Below is a small trained network, with its code and all its weights. Each question gives an input and a target symbol and asks what happens when units are switched off, that is, made to give their printed mean instead of their output.

import numpy as np


def w(rows, s, z=0):
    codes = np.array(rows[::2]) - 128.0
    scale = np.full(codes.shape[1], s)
    scale[-1] = z or s
    return codes * scale


def f(y):
    return y / 2 * (1 + np.tanh(0.7978845608 * (y + 0.044715 * y**3)))


def softmax(a):
    e = np.exp(a - a.max(-1, keepdims=True))
    return e / e.sum(-1, keepdims=True)


def log_softmax(a):
    a = a - a.max(-1, keepdims=True)
    return a - np.log(np.exp(a).sum(-1, keepdims=True))


def net(x, mask):
    ids = ['ΓΛΩαβδεζηθξστφψ'.index(c) for c in x.split()]
    T = len(ids)
    res = E[ids] + P[:T]
    r = res
    for j in range(2):
        rows = slice(2 * j, 2 * j + 2)
        q, k, v = (r @ M[0][rows].T for M in (Q, K, V))
        z = softmax(np.where(np.tri(T) > 0, q @ k.T / 2**0.5, -1e9)) @ v
        o = O[0][rows]
        res = res + np.where(mask[j], z, o[:, -1]) @ o[:, :-1]
    y = f(res @ A[0][:, :-1].T + A[0][:, -1])
    res = res + np.where(mask[2:14], y, B[0][:, -1]) @ B[0][:, :-1]
    return log_softmax(res[-1] @ U[:, :-1].T + U[:, -1])


Q, K, V, O, A, B = {}, {}, {}, {}, {}, {}
E = w([
[171,42,126,150,178],'Γ',
[245,156,201,63,16],'Λ',
[103,110,105,48,99],'Ω',
[165,173,98,216,93],'α',
[66,133,61,36,135],'β',
[42,97,196,22,121],'δ',
[91,88,185,156,84],'ε',
[228,143,113,187,202],'ζ',
[207,189,251,173,51],'η',
[161,127,45,145,80],'θ',
[135,177,103,172,182],'ξ',
[243,186,50,117,92],'σ',
[120,96,194,136,58],'τ',
[86,113,195,166,198],'φ',
[245,197,129,170,67],'ψ',
],0.015)
P = w([
[152,210,169,114,98],'0',
[111,105,89,193,224],'1',
[143,245,192,28,162],'2',
[112,70,94,201,204],'3',
[159,222,211,84,203],'4',
[85,77,84,187,166],'5',
[142,235,202,12,169],'6',
[120,56,99,203,202],'7',
[103,251,224,2,148],'8',
[97,74,80,205,183],'9',
],0.0072)
Q[0] = w([
[103,46,129,152,197],'H1',
[255,166,227,131,120],'H1',
[138,195,170,102,104],'H2',
[183,157,107,141,124],'H2',
],0.0089)
K[0] = w([
[129,128,208,2,114],'H1',
[197,141,190,213,219],'H1',
[165,81,127,178,161],'H2',
[126,125,90,172,125],'H2',
],0.007)
V[0] = w([
[141,129,144,165,83],'H1',
[91,99,77,116,53],'H1',
[140,254,179,68,77],'H2',
[142,138,77,59,144],'H2',
],0.0066)
O[0] = w([
[181,168,85,144,194,164],'H1',
[194,127,71,148,200,61],'H1',
[195,76,190,68,159,253],'H2',
[107,255,101,33,229,115],'H2',
],0.01,0.0029)
A[0] = w([
[194,153,149,150,78,158],'N1',
[80,21,122,112,152,98],'N2',
[102,114,126,201,219,19],'N3',
[129,48,25,121,165,41],'N4',
[76,108,125,170,132,212],'N5',
[148,146,51,134,169,3],'N6',
[76,116,165,91,153,117],'N7',
[84,48,65,120,161,65],'N8',
[113,97,29,216,118,77],'N9',
[69,143,117,135,249,160],'N10',
[102,197,93,145,123,21],'N11',
[127,146,161,80,81,64],'N12',
],0.013,0.0041)
B[0] = w([
[96,74,50,120,126,254],'N1',
[95,187,170,106,38,170],'N2',
[71,15,149,71,178,151],'N3',
[240,171,234,82,164,160],'N4',
[59,149,183,107,136,149],'N5',
[236,210,91,141,146,145],'N6',
[157,154,34,187,102,175],'N7',
[159,143,153,30,86,151],'N8',
[52,214,124,163,211,183],'N9',
[141,81,32,115,130,179],'N10',
[151,72,127,90,254,132],'N11',
[168,112,139,175,201,178],'N12',
],0.0091,0.0079)
U = w([
[50,201,123,208,166,89],'Γ',
[175,107,214,56,165,64],'Λ',
[116,154,141,30,92,155],'Ω',
[117,146,42,174,52,252],'α',
[109,109,91,69,199,79],'β',
[159,225,189,106,167,189],'δ',
[144,82,152,201,80,121],'ε',
[28,172,70,69,11,123],'ζ',
[168,27,117,101,78,56],'η',
[159,196,79,119,131,134],'θ',
[70,132,144,124,43,149],'ξ',
[146,193,115,18,92,1],'σ',
[54,47,111,72,104,69],'τ',
[28,188,173,116,49,87],'φ',
[150,67,114,124,182,147],'ψ',
],0.011,0.0059)

Each question gives the input, a string of symbols that net reads in full, and the target symbol t.
The units are the heads (2 rows each of Q, K, V and O) and the neurons (one row each of A and B). Each row of codes is followed by its name. A weight is (code - 128) times the scale printed after its matrix; where a second scale follows, it is the last column's (O, A, B and U).
mask holds one flag per unit, heads first, then neurons. A switched-off unit (its flag False) gives its mean, the last column of its rows in O or B, instead of its output. The means were averaged over made-up inputs and are rounded, as every weight is.
A unit's drop is (log p(t) with every unit on - log p(t) with that unit switched off) / (log p(t) with every unit on - log p(t) with every unit switched off).
The circuit of an input: a set's keep is (log p(t) with only the set's units on - log p(t) with every unit switched off) / (log p(t) with every unit on - log p(t) with every unit switched off). Starting from the 12 units with the biggest drops (on a tie, the unit counted first), units are removed one at a time, each time the one whose removal leaves the highest keep (on an exact tie, the one counted first), for as long as the keep stays at least 0.8.
units of the circuit, in order: the units of the circuit, biggest drop first
unit that matters most: the unit with the biggest drop
k most important neurons: the k neurons with the biggest drops, biggest first
heads that matter: for each layer, one digit per head in row order, 1 if its drop is at least 0.15 and else 0, layers parted by /
drop of u: that unit's drop, to one decimal
input α α α θ α Λ, target η: units of the circuit, in order => (N9, N1)
input θ δ ψ θ δ θ, target δ: heads that matter => 00
input Λ Γ η θ ψ α ψ, target α: unit that matters most => N1
input θ η ψ α α α δ Λ, target η: heads that matter => 01
input τ δ δ Γ δ θ θ δ, target ζ: heads that matter => 00
input α θ α β ξ, target β: units of the circuit, in order => (N10, N3)
input θ δ α Ω, target Ω: units of the circuit, in order => (N4, N8, N2)
input θ α θ ζ σ ξ, target β: 2 most important neurons => (N3, N10)
input α Λ α Ω, target Ω: units of the circuit, in order => (N2, N8, N4)
input ξ α α α η φ, target τ: 2 most important neurons => (N3, N10)
input ε α Ω ξ α θ θ θ, target δ: 2 most important neurons => (N4, N9)
input θ φ β δ β β, target σ: drop of N4 => 0.3
input Γ ζ α α, target Γ: drop of N2 => 0.0
input σ θ ε φ, target τ: drop of N3 => 0.5
input θ α α α ε β δ Γ, target Λ: units of the circuit, in order => (N4)
